In the rows, 100 means zero.
Each row has two labels, one from each of two sets.
[67,81,105,69,83,110,105,121,102,96,102,99,123,67,114,105,128,109,159,80,81,105,83,93,68,94,86,107,122,92,110,87,130,95,95,88,107,106,104,93,100,127,106,122] => <35> + (57)
[53,101,92,79,82,99,107,134,123,99,111,106,110,74,124,100,131,124,174,90,86,103,83,99,113,95,95,97,113,91,100,93,119,122,123,93,107,114,107,115,96,139,101,127] => <44> + (57)
[97,122,91,124,98,95,101,130,99,111,106,97,98,85,132,105,112,109,141,126,91,104,111,95,98,100,106,99,113,99,96,97,114,126,101,96,105,133,103,117,94,122,108,115] => <44> + (57)
[85,117,103,116,120,107,102,115,115,96,112,113,93,99,140,120,113,117,165,85,109,112,77,105,99,102,90,97,113,97,130,101,130,114,135,106,118,129,92,102,83,123,116,134] => <44> + (57)
[62,111,110,95,98,123,96,142,112,104,118,94,105,91,125,111,125,102,162,130,99,107,115,100,93,98,86,99,104,95,78,60,122,148,110,78,110,131,108,92,81,127,97,87] => <44> + (57)
[82,100,84,87,109,106,106,129,96,93,101,104,104,85,134,110,123,114,164,60,80,106,96,101,95,90,82,109,115,105,110,108,142,113,116,116,103,122,109,105,98,125,100,121] => <44> + (57)
[85,107,89,110,90,113,105,134,112,96,130,104,109,79,124,107,147,112,159,92,80,99,103,126,92,91,102,105,117,104,91,103,120,103,110,90,107,116,104,95,104,120,106,110] => <44> + (57)
[71,111,96,104,71,97,103,135,96,91,104,108,103,85,118,104,116,114,159,92,98,106,109,97,96,95,89,106,121,99,95,80,118,122,97,82,105,132,114,101,103,124,104,126] => <44> + (57)
[51,97,87,97,103,102,97,137,119,107,120,99,107,89,133,109,118,114,190,110,80,103,114,109,96,100,110,113,102,120,108,84,103,117,149,65,106,126,122,113,92,139,101,100] => <44> + (57)
[72,120,111,94,103,111,96,113,111,107,98,117,101,95,128,95,118,102,164,98,92,103,95,100,96,100,89,100,102,87,111,96,130,127,136,99,104,119,125,109,94,143,97,112] => <44> + (57)
[69,92,97,86,78,130,114,128,120,87,103,98,113,75,106,97,119,95,137,107,84,101,95,93,97,83,98,150,142,101,102,88,120,118,90,97,89,125,111,92,92,119,114,129] => <40> + (57)
[99,110,105,117,99,85,105,121,113,99,113,99,97,83,141,96,116,111,153,72,57,86,96,92,97,97,96,99,96,96,103,101,106,89,113,87,110,118,106,106,101,127,105,118] => <44> + (57)
[74,116,93,98,96,85,109,132,121,93,121,88,102,85,138,97,124,116,176,75,89,113,109,104,93,93,85,113,102,106,110,85,97,133,122,98,108,126,108,119,100,133,100,124] => <44> + (57)
[72,101,94,83,111,105,95,126,110,85,86,88,109,91,98,105,127,92,157,92,91,106,123,102,93,96,88,96,120,90,102,107,159,65,93,100,98,116,100,97,105,125,102,115] => <35> + (57)
[92,98,120,97,103,109,96,114,100,97,123,96,109,86,116,105,110,110,123,73,83,76,107,96,93,85,96,102,107,98,95,94,119,92,89,99,100,97,120,83,84,113,110,135] => <40> + (57)
[72,97,101,73,93,105,105,121,100,95,98,109,106,85,111,101,113,116,145,75,91,106,91,106,104,100,102,106,123,99,105,105,130,103,104,94,105,110,109,86,120,117,115,130] => <35> + (57)
[114,87,91,92,100,122,110,120,89,87,121,104,116,82,111,103,110,109,126,34,54,98,50,94,89,105,102,110,101,95,118,103,143,81,86,93,80,95,108,89,88,98,106,109] => <40> + (57)
[72,118,102,137,95,105,100,129,96,100,140,104,107,97,129,122,108,97,138,119,90,101,126,100,99,92,84,100,90,97,96,97,95,134,105,76,107,136,113,103,94,113,105,104] => <44> + (57)
[87,102,95,110,93,107,90,123,99,97,114,100,110,74,126,101,110,110,141,87,84,99,90,87,100,114,91,98,113,91,107,94,98,118,109,100,93,125,110,99,100,111,91,128] => <44> + (57)
[65,95,94,59,96,111,111,119,99,77,87,91,96,112,118,97,139,115,170,80,73,102,79,105,96,93,90,103,107,114,104,94,138,91,97,88,112,119,106,94,108,128,107,131] => <35> + (57)
[65,92,99,91,86,97,105,139,108,94,125,98,112,67,124,95,118,109,168,91,63,97,106,89,76,78,89,110,104,94,101,90,103,99,93,83,92,116,108,98,102,108,110,121] => <40> + (57)
[83,87,99,87,93,132,103,124,99,86,109,101,122,75,110,100,119,95,129,80,71,103,101,103,95,80,57,110,137,92,81,103,119,93,71,104,98,107,114,91,107,116,110,100] => <40> + (57)
[55,104,94,66,94,92,107,142,111,89,92,94,114,75,111,103,125,93,146,105,95,101,120,93,103,87,101,109,138,97,97,94,142,90,74,106,109,124,129,85,107,117,100,143] => <35> + (57)
[70,81,98,84,100,103,105,129,101,79,122,95,113,77,116,105,109,105,130,57,70,66,85,101,101,96,110,109,98,97,104,94,110,89,98,85,101,104,105,81,99,106,101,130] => <40> + (57)
[63,115,96,112,97,98,102,141,120,96,110,101,107,84,137,107,107,112,159,131,96,98,113,100,92,93,86,107,93,107,96,89,114,136,109,76,100,127,126,99,84,139,95,131] => <44> + (57)
[49,97,92,91,93,118,101,131,106,106,88,88,106,83,120,106,118,114,158,111,95,109,122,100,93,106,89,103,117,105,106,85,145,126,90,86,106,134,112,93,98,130,106,125] => <35> + (57)
